Below are the code and all the weights of a small trained network. Each question names an input and a target symbol and asks about switching units off, where a switched-off unit gives its printed mean instead of its output.

import numpy as np


def w(rows, s, z=0):
    codes = np.array(rows[::2]) - 128.0
    scale = np.full(codes.shape[1], s)
    scale[-1] = z or s
    return codes * scale


def f(y):
    return np.maximum(y, 0)


def softmax(a):
    e = np.exp(a - a.max(-1, keepdims=True))
    return e / e.sum(-1, keepdims=True)


def log_softmax(a):
    a = a - a.max(-1, keepdims=True)
    return a - np.log(np.exp(a).sum(-1, keepdims=True))


def net(x, mask):
    ids = ['ΘΞΨγζηπτφω'.index(c) for c in x.split()]
    T = len(ids)
    res = E[ids] + P[:T]
    u = 0
    for l in range(3):
        q, k, v = (res @ M[l].T for M in (Q, K, V))
        z = softmax(np.where(np.tri(T) > 0, q @ k.T / 3**0.5, -1e9)) @ v
        res = res + np.where(mask[u], z, O[l][:, -1]) @ O[l][:, :-1]
        u += 1
        y = f(res @ A[l][:, :-1].T + A[l][:, -1])
        res = res + np.where(mask[u : u + 4], y, B[l][:, -1]) @ B[l][:, :-1]
        u += 4
    return log_softmax(res[-1] @ U[:, :-1].T + U[:, -1])


Q, K, V, O, A, B = {}, {}, {}, {}, {}, {}
E = w([
[152,133,142,114,106,215,156,147,178],'Θ',
[126,136,111,109,87,222,112,141,178],'Ξ',
[181,152,85,245,70,105,137,197,88],'Ψ',
[132,79,58,159,135,113,111,119,226],'γ',
[210,122,135,237,136,177,94,96,198],'ζ',
[37,197,169,174,78,163,47,174,167],'η',
[195,62,117,215,47,111,199,157,137],'π',
[127,79,83,29,93,130,113,158,132],'τ',
[102,139,152,30,146,157,170,191,129],'φ',
[66,84,134,124,106,28,118,181,153],'ω',
],0.012)
P = w([
[232,186,127,123,178,141,87,173,182],'0',
[149,166,120,126,88,174,147,243,213],'1',
[143,218,162,105,83,81,155,70,188],'2',
[201,137,155,138,183,147,79,144,125],'3',
[112,128,147,140,83,168,142,229,160],'4',
[98,140,202,120,103,96,137,60,148],'5',
[152,79,191,139,188,149,66,130,82],'6',
[72,46,180,153,96,181,135,214,122],'7',
],0.011)
Q[0] = w([
[90,167,115,118,141,112,216,92,69],'L0H1',
[151,172,104,120,176,64,75,2,76],'L0H1',
[187,140,165,131,114,186,122,79,92],'L0H1',
],0.024)
K[0] = w([
[199,173,155,97,91,83,114,191,139],'L0H1',
[194,166,76,140,131,152,101,164,254],'L0H1',
[148,137,137,178,119,190,145,95,123],'L0H1',
],0.025)
V[0] = w([
[134,196,232,136,220,122,230,205,127],'L0H1',
[112,142,134,235,136,109,97,148,177],'L0H1',
[144,200,9,151,122,157,169,139,78],'L0H1',
],0.011)
O[0] = w([
[96,178,195,182,196,58,197,173,129,190],'L0H1',
[2,107,40,229,125,110,137,105,89,254],'L0H1',
[101,20,103,122,201,185,135,142,55,101],'L0H1',
],0.0059,0.005)
A[0] = w([
[91,181,132,110,217,30,43,105,102,8],'L0N1',
[59,150,121,57,109,186,199,73,153,113],'L0N2',
[128,104,141,117,195,54,62,157,27,141],'L0N3',
[198,177,160,57,114,135,138,7,91,2],'L0N4',
],0.013,0.0042)
B[0] = w([
[98,18,84,127,187,230,213,109,85,182],'L0N1',
[64,181,85,214,126,37,125,127,53,202],'L0N2',
[85,62,181,55,208,236,188,125,226,253],'L0N3',
[56,73,75,251,254,139,128,151,69,170],'L0N4',
],0.0068,0.0038)
Q[1] = w([
[173,252,157,68,132,92,116,46,126],'L1H1',
[147,171,81,17,150,156,184,23,108],'L1H1',
[145,187,161,19,144,27,147,129,158],'L1H1',
],0.012)
K[1] = w([
[146,244,46,80,190,191,153,166,100],'L1H1',
[173,214,2,139,122,180,177,155,190],'L1H1',
[143,188,92,68,198,95,220,207,173],'L1H1',
],0.012)
V[1] = w([
[124,140,29,42,73,160,194,219,98],'L1H1',
[41,203,100,109,198,154,2,91,153],'L1H1',
[122,176,222,184,81,254,131,154,23],'L1H1',
],0.0088)
O[1] = w([
[117,109,208,117,37,125,113,125,68,73],'L1H1',
[102,135,193,102,141,219,144,66,255,2],'L1H1',
[96,218,95,113,153,161,79,228,93,240],'L1H1',
],0.0066,0.00086)
A[1] = w([
[148,121,104,118,139,71,140,31,125,5],'L1N1',
[153,190,137,121,229,144,126,64,118,13],'L1N2',
[160,205,113,126,48,47,120,100,164,118],'L1N3',
[178,155,116,9,189,112,144,81,96,50],'L1N4',
],0.016,0.0027)
B[1] = w([
[133,175,193,205,112,133,80,234,122,167],'L1N1',
[116,146,160,63,104,115,146,76,32,188],'L1N2',
[86,178,81,27,211,179,159,57,80,255],'L1N3',
[19,110,254,142,206,117,115,96,90,146],'L1N4',
],0.0085,0.0067)
Q[2] = w([
[222,128,101,127,199,98,62,98,188],'L2H1',
[75,96,145,127,157,218,99,169,100],'L2H1',
[138,102,67,253,56,138,206,149,98],'L2H1',
],0.019)
K[2] = w([
[95,71,136,91,141,202,153,159,186],'L2H1',
[131,98,113,97,54,122,57,90,91],'L2H1',
[70,170,146,254,114,119,124,119,125],'L2H1',
],0.024)
V[2] = w([
[137,122,151,140,123,109,179,144,154],'L2H1',
[91,130,148,128,124,119,104,173,137],'L2H1',
[111,77,112,116,195,110,2,127,112],'L2H1',
],0.0081)
O[2] = w([
[99,130,94,146,150,133,131,133,113,58],'L2H1',
[110,153,185,167,130,173,158,91,141,241],'L2H1',
[200,92,217,151,120,163,136,3,112,2],'L2H1',
],0.0042,0.0019)
A[2] = w([
[211,134,53,173,177,212,112,115,146,33],'L2N1',
[108,247,92,170,8,54,151,109,155,128],'L2N2',
[203,114,64,79,88,230,71,143,148,85],'L2N3',
[70,167,96,122,72,136,173,164,104,4],'L2N4',
],0.015,0.0041)
B[2] = w([
[81,110,138,52,119,92,74,136,139,185],'L2N1',
[145,43,164,111,80,42,118,168,90,219],'L2N2',
[128,81,115,150,5,200,165,131,95,169],'L2N3',
[134,171,143,128,158,176,83,60,165,253],'L2N4',
],0.013)
U = w([
[50,167,86,21,111,34,127,23,123,157],'Θ',
[99,109,135,161,93,38,97,182,44,134],'Ξ',
[59,76,97,232,150,104,210,104,164,243],'Ψ',
[27,176,110,212,168,192,67,116,102,78],'γ',
[73,143,185,82,157,151,137,180,95,37],'ζ',
[236,25,188,80,205,199,33,88,151,98],'η',
[255,237,169,36,154,129,118,238,192,254],'π',
[49,59,87,25,193,167,50,227,130,50],'τ',
[132,114,132,66,99,176,109,163,99,117],'φ',
[159,108,160,86,117,122,4,151,251,83],'ω',
],0.0049,0.0065)

Each question gives the input, a string of symbols that net reads in full, and the target symbol t.
The units are the heads (3 rows each of Q, K, V and O) and the neurons (one row each of A and B). Each row of codes is followed by its name. A weight is (code - 128) times the scale printed after its matrix; where a second scale follows, it is the last column's (O, A, B and U).
mask holds one flag per unit, layer by layer, with each layer's heads first. A switched-off unit (its flag False) gives its mean, the last column of its rows in O or B, instead of its output. The means were averaged over made-up inputs and are rounded, as every weight is.
A unit's drop is (log p(t) with every unit on - log p(t) with that unit switched off) / (log p(t) with every unit on - log p(t) with every unit switched off).
The circuit of an input: a set's keep is (log p(t) with only the set's units on - log p(t) with every unit switched off) / (log p(t) with every unit on - log p(t) with every unit switched off). Starting from the 12 units with the biggest drops (on a tie, the unit counted first), units are removed one at a time, each time the one whose removal leaves the highest keep (on an exact tie, the one counted first), for as long as the keep stays at least 0.8.
circuit, biggest first: the units of the circuit, biggest drop first
most important unit: the unit with the biggest drop
k most important neurons: the k neurons with the biggest drops, biggest first
top k neurons in layer l: the k neurons of layer l with the biggest drops, biggest first
input τ γ τ, target Ξ: top 2 neurons in layer 2 -> L2N2, L2N4
input ω Θ Ψ Ψ η Ψ Ψ Ψ, target γ: top neuron in layer 2 -> L2N4
input Ψ Ψ τ Ξ Ψ τ φ, target ζ: circuit, biggest first -> L1N4, L0H1, L2N4
input ω π ω, target Ξ: 2 most important neurons -> L0N1, L1N1
input τ Ψ ω π Θ ω Ψ γ, target Θ: circuit, biggest first -> L0H1, L1N3, L0N3
input Ψ Ψ τ Ψ Θ, target φ: circuit, biggest first -> L0H1, L2N3
input τ π Ξ η, target γ: circuit, biggest first -> L1H1, L2N2, L0H1
input Ψ Ψ Ψ γ Ψ τ ω, target Ψ: circuit, biggest first -> L2N4, L2N1, L1H1
input ζ ζ Ξ Ψ Ψ π, target Θ: circuit, biggest first -> L1N3, L0H1, L0N3
input Ψ γ Ξ γ Ψ Ψ τ, target η: circuit, biggest first -> L0H1, L2H1
input Ψ Ψ γ γ Ψ, target Ψ: circuit, biggest first -> L0H1, L1H1
input Ψ Ξ ω Ψ τ Ξ η, target γ: circuit, biggest first -> L2N2, L2N1
input Ψ ζ ζ Ψ Θ, target τ: circuit, biggest first -> L1H1, L2N1
input ω Ψ ζ γ ζ, target τ: 3 most important neurons -> L2N1, L2N4, L1N2
input η ω τ ζ Ψ ζ, target Ξ: most important unit -> L2N2
input γ Ψ γ τ, target η: 2 most important neurons -> L1N4, L0N2
input Ψ Ψ τ Ξ τ τ, target Ψ: 2 most important neurons -> L0N4, L2N4
input η Ψ Ψ ω Ψ τ Ξ ζ, target φ: top 2 neurons in layer 2 -> L2N3, L2N4
input Ψ τ τ, target Ξ: top 2 neurons in layer 2 -> L2N4, L2N2
input Ψ ω ω, target Ξ: top neuron in layer 0 -> L0N1
